Below is a small trained network, with its code and all its weights. Each question gives an input and a class and asks what happens when units are switched off, that is, made to give their printed mean instead of their output.

import numpy as np


def w(rows, s, z=0):
    codes = np.array(rows[::2]) - 128.0
    scale = np.full(codes.shape[1], s)
    scale[-1] = z or s
    return codes * scale


def norm(h):
    return h / np.sqrt((h * h).mean(-1, keepdims=True) + 1e-5)


def f(y):
    return np.maximum(y, 0)


def log_softmax(a):
    a = a - a.max(-1, keepdims=True)
    return a - np.log(np.exp(a).sum(-1, keepdims=True))


def net(x, mask):
    res = np.array(x, float).reshape(1, 2) / 4 @ E
    u = 0
    for l in range(2):
        y = f(norm(res) @ A[l][:, :-1].T + A[l][:, -1])
        res = res + np.where(mask[u : u + 12], y, B[l][:, -1]) @ B[l][:, :-1]
        u += 12
    return log_softmax(norm(res)[-1] @ U[:, :-1].T + U[:, -1])


A, B = {}, {}
E = w([
[152,75,212,9,206,90,81,118,136],'x0',
[67,55,96,169,98,139,60,223,85],'x1',
],0.016)
A[0] = w([
[109,104,114,143,127,128,107,157,109,137],'0.n1',
[137,51,151,102,60,80,197,150,254,2],'0.n2',
[139,188,121,99,170,177,27,113,76,136],'0.n3',
[128,30,172,165,86,57,200,150,250,33],'0.n4',
[99,100,126,102,45,71,157,130,165,46],'0.n5',
[119,125,102,69,121,82,106,124,133,164],'0.n6',
[87,61,110,157,69,95,152,190,153,156],'0.n7',
[156,123,234,211,165,187,102,155,174,73],'0.n8',
[124,118,170,103,196,102,97,142,111,171],'0.n9',
[94,106,119,70,64,99,236,73,153,160],'0.n10',
[176,184,109,130,176,177,84,92,129,212],'0.n11',
[89,182,62,143,150,185,78,98,44,110],'0.n12',
],0.0058,0.0039)
B[0] = w([
[190,182,148,175,168,143,113,115,131,202],'0.n1',
[131,117,126,135,151,142,118,136,125,128],'0.n2',
[130,126,162,184,114,109,166,146,156,176],'0.n3',
[153,122,120,138,131,109,157,132,103,128],'0.n4',
[136,160,146,123,167,117,96,135,128,128],'0.n5',
[95,107,139,174,73,150,197,139,179,198],'0.n6',
[254,240,177,208,220,144,73,146,183,253],'0.n7',
[166,174,121,163,80,117,106,129,97,128],'0.n8',
[130,98,144,219,50,120,254,173,185,255],'0.n9',
[191,160,149,217,184,127,69,225,158,226],'0.n10',
[187,146,184,213,137,140,50,180,103,231],'0.n11',
[128,28,228,83,94,75,221,151,166,194],'0.n12',
],0.009,0.0043)
A[1] = w([
[166,228,106,50,148,123,162,2,135,59],'1.n1',
[70,110,118,118,110,136,177,119,129,110],'1.n2',
[102,113,114,113,90,111,168,121,145,171],'1.n3',
[130,170,117,145,157,146,81,135,109,3],'1.n4',
[82,148,67,135,98,145,160,101,117,165],'1.n5',
[62,162,22,157,57,150,163,92,76,56],'1.n6',
[117,68,172,43,145,115,105,117,114,24],'1.n7',
[66,69,86,122,127,130,29,196,74,87],'1.n8',
[115,75,147,57,147,112,103,127,111,99],'1.n9',
[122,95,159,55,166,93,91,144,130,170],'1.n10',
[179,127,142,146,104,121,113,149,131,202],'1.n11',
[97,82,88,118,123,127,33,190,79,3],'1.n12',
],0.02,0.0024)
B[1] = w([
[92,163,140,189,249,177,68,167,79,219],'1.n1',
[108,138,128,107,158,135,151,93,116,130],'1.n2',
[145,133,116,114,146,137,90,114,113,136],'1.n3',
[125,105,152,108,112,114,166,120,148,173],'1.n4',
[129,72,141,98,82,120,114,147,133,152],'1.n5',
[180,92,124,82,27,88,158,114,173,181],'1.n6',
[165,120,96,111,20,103,152,120,165,187],'1.n7',
[131,215,157,144,242,159,108,104,110,210],'1.n8',
[147,43,155,104,55,101,142,160,162,170],'1.n9',
[128,138,58,156,28,134,154,114,122,197],'1.n10',
[89,102,107,76,142,133,121,96,102,253],'1.n11',
[128,157,151,166,225,157,110,128,105,195],'1.n12',
],0.019,0.014)
U = w([
[149,179,151,183,203,182,97,135,114,209],'0',
[183,118,106,148,2,130,154,133,166,202],'1',
[72,79,135,61,154,129,150,88,117,145],'2',
[99,165,108,100,104,105,99,172,123,3],'3',
[81,160,110,126,101,71,91,164,118,2],'4',
],0.02,0.0044)

Each question gives the input, the list of numbers given to net, and the class t.
The units are the neurons (one row each of A and B). Each row of codes is followed by its name. A weight is (code - 128) times the scale printed after its matrix; where a second scale follows, it is the last column's (A, B and U).
mask holds one flag per neuron, layer by layer. A switched-off neuron (its flag False) gives its mean, the last column of its row in B, instead of its output. The means were averaged over made-up inputs and are rounded, as every weight is.
A unit's drop is (log p(t) with every unit on - log p(t) with that unit switched off) / (log p(t) with every unit on - log p(t) with every unit switched off).
k most important neurons: the k neurons with the biggest drops, biggest first
top k neurons in layer l: the k neurons of layer l with the biggest drops, biggest first
drop when u is switched off: that unit's drop, to one decimal
input [1,2], class 2: top 3 neurons in layer 1 : (1.n1, 1.n8, 1.n12)
input [0,-2], class 2: most important neuron : (1.n1)
input [4,-3], class 1: 2 most important neurons : (0.n7, 1.n8)
input [3,0], class 2: 3 most important neurons : (0.n9, 1.n1, 1.n8)
input [6,-5], class 1: 3 most important neurons : (0.n7, 1.n7, 1.n10)
input [-3,3], class 2: top 2 neurons in layer 0 : (0.n7, 0.n12)
input [2,-3], class 2: top 3 neurons in layer 0 : (0.n11, 0.n10, 0.n7)
input [3,3], class 2: 2 most important neurons : (0.n9, 1.n1)
input [2,-1], class 2: top 4 neurons in layer 1 : (1.n1, 1.n8, 1.n10, 1.n7)
input [-2,1], class 2: drop when 1.n1 is switched off : 0.3
input [-2,2], class 2: drop when 1.n1 is switched off : 0.3
input [-3,0], class 2: drop when 1.n8 is switched off : 0.3
input [-1,2], class 2: drop when 1.n1 is switched off : 0.3
